Here is a tiny trained network, its code and every weight. The questions are about switching its units off for an input and a class, where a switched-off unit gives its printed mean instead of its output.

import numpy as np


def w(rows, s, z=0):
    codes = np.array(rows[::2]) - 128.0
    scale = np.full(codes.shape[1], s)
    scale[-1] = z or s
    return codes * scale


def norm(h):
    return h / np.sqrt((h * h).mean(-1, keepdims=True) + 1e-5)


def f(y):
    return y / 2 * (1 + np.tanh(0.7978845608 * (y + 0.044715 * y**3)))


def log_softmax(a):
    a = a - a.max(-1, keepdims=True)
    return a - np.log(np.exp(a).sum(-1, keepdims=True))


def net(x, mask):
    res = np.array(x, float).reshape(1, 2) / 4 @ E
    u = 0
    for l in range(2):
        y = f(norm(res) @ A[l][:, :-1].T + A[l][:, -1])
        res = res + np.where(mask[u : u + 9], y, B[l][:, -1]) @ B[l][:, :-1]
        u += 9
    return log_softmax(norm(res)[-1] @ U[:, :-1].T + U[:, -1])


A, B = {}, {}
E = w([
[156,162,155,65,150,121,34,101,254],'x0',
[156,153,11,72,46,190,5,145,112],'x1',
],0.0053)
A[0] = w([
[102,114,126,114,152,182,137,144,90,147],'L0N0',
[103,143,160,160,198,37,171,118,81,124],'L0N1',
[174,105,79,134,80,120,227,114,82,129],'L0N2',
[83,57,131,195,121,154,169,171,97,94],'L0N3',
[59,131,133,186,92,106,167,72,161,132],'L0N4',
[176,135,121,175,85,114,167,21,86,5],'L0N5',
[108,120,78,95,107,224,106,165,163,199],'L0N6',
[127,195,98,118,113,1,66,116,206,189],'L0N7',
[132,83,128,191,125,121,89,172,167,78],'L0N8',
],0.0047,0.0015)
B[0] = w([
[60,192,123,126,253,90,90,128,106,140],'L0N0',
[104,153,134,225,143,181,36,111,125,255],'L0N1',
[185,132,128,29,107,84,131,151,166,188],'L0N2',
[161,117,88,92,156,131,94,151,178,196],'L0N3',
[160,122,194,111,160,185,83,74,114,168],'L0N4',
[153,87,75,136,142,144,89,90,166,127],'L0N5',
[167,122,248,139,160,54,216,126,130,194],'L0N6',
[20,139,112,111,141,156,210,163,156,209],'L0N7',
[142,163,120,181,76,114,111,169,203,120],'L0N8',
],0.0047,0.0039)
A[1] = w([
[78,51,50,150,111,144,177,127,27,56],'L1N0',
[25,202,188,152,12,178,188,169,71,252],'L1N1',
[141,205,83,124,22,225,84,157,105,130],'L1N2',
[172,72,155,190,98,107,183,86,120,104],'L1N3',
[95,238,52,107,47,202,56,188,84,73],'L1N4',
[95,116,215,66,134,90,211,149,101,132],'L1N5',
[157,135,74,70,32,93,75,77,85,141],'L1N6',
[41,17,70,137,110,147,159,159,21,92],'L1N7',
[105,252,146,113,220,195,2,104,173,60],'L1N8',
],0.0049,0.0015)
B[1] = w([
[109,123,107,43,53,92,118,105,221,179],'L1N0',
[215,177,158,162,177,111,64,102,72,190],'L1N1',
[102,82,164,172,205,137,165,135,140,207],'L1N2',
[79,183,138,75,126,172,51,94,166,165],'L1N3',
[63,89,229,226,190,108,171,58,118,235],'L1N4',
[153,59,41,141,98,177,68,140,95,209],'L1N5',
[133,162,153,214,179,188,91,99,93,217],'L1N6',
[146,165,98,2,85,127,105,205,253,184],'L1N7',
[167,109,59,75,76,114,140,173,76,251],'L1N8',
],0.0059,0.0034)
U = w([
[52,110,237,228,216,168,97,77,122,209],'0',
[89,113,80,4,106,120,136,188,230,243],'1',
[254,137,42,146,150,144,82,176,14,202],'2',
[98,171,75,153,83,83,159,91,87,1],'3',
[138,104,136,125,56,118,164,99,79,18],'4',
[132,146,120,127,85,78,150,72,94,9],'5',
[98,159,85,167,60,104,154,101,97,33],'6',
],0.009,0.0032)

Each question gives the input, the list of numbers given to net, and the class t.
The units are the neurons (one row each of A and B). Each row of codes is followed by its name. A weight is (code - 128) times the scale printed after its matrix; where a second scale follows, it is the last column's (A, B and U).
mask holds one flag per neuron, layer by layer. A switched-off neuron (its flag False) gives its mean, the last column of its row in B, instead of its output. The means were averaged over made-up inputs and are rounded, as every weight is.
A unit's drop is (log p(t) with every unit on - log p(t) with that unit switched off) / (log p(t) with every unit on - log p(t) with every unit switched off).
The circuit of an input: a set's keep is (log p(t) with only the set's units on - log p(t) with every unit switched off) / (log p(t) with every unit on - log p(t) with every unit switched off). Starting from the 12 units with the biggest drops (on a tie, the unit counted first), units are removed one at a time, each time the one whose removal leaves the highest keep (on an exact tie, the one counted first), for as long as the keep stays at least 0.8.
circuit, biggest first: the units of the circuit, biggest drop first
top k neurons: the k neurons with the biggest drops, biggest first
top k neurons in layer l: the k neurons of layer l with the biggest drops, biggest first
drop of u: that unit's drop, to one decimal
input [-5,8], class 0: circuit, biggest first	(L1N4)
input [-6,7], class 0: top 2 neurons	(L1N4 L1N6)
input [1,1], class 2: top 2 neurons	(L1N5 L1N1)
input [-3,4], class 0: top 2 neurons in layer 1	(L1N6 L1N4)
input [2,0], class 2: top 3 neurons	(L1N1 L1N4 L1N5)
input [2,2], class 2: top 3 neurons in layer 1	(L1N1 L1N5 L1N4)
input [3,3], class 2: top 3 neurons in layer 0	(L0N6 L0N3 L0N2)
input [2,-1], class 2: top 2 neurons	(L1N1 L1N4)
input [-2,-3], class 2: top 2 neurons in layer 0	(L0N1 L0N6)
input [1,0], class 2: top 2 neurons in layer 1	(L1N1 L1N5)
input [3,0], class 2: top 2 neurons	(L1N1 L1N4)
input [-7,3], class 1: drop of L1N7	0.4
input [-8,-5], class 1: drop of L1N7	0.5
input [-6,8], class 0: drop of L1N4	1.1
input [-7,2], class 1: top neuron in layer 1	(L1N7)
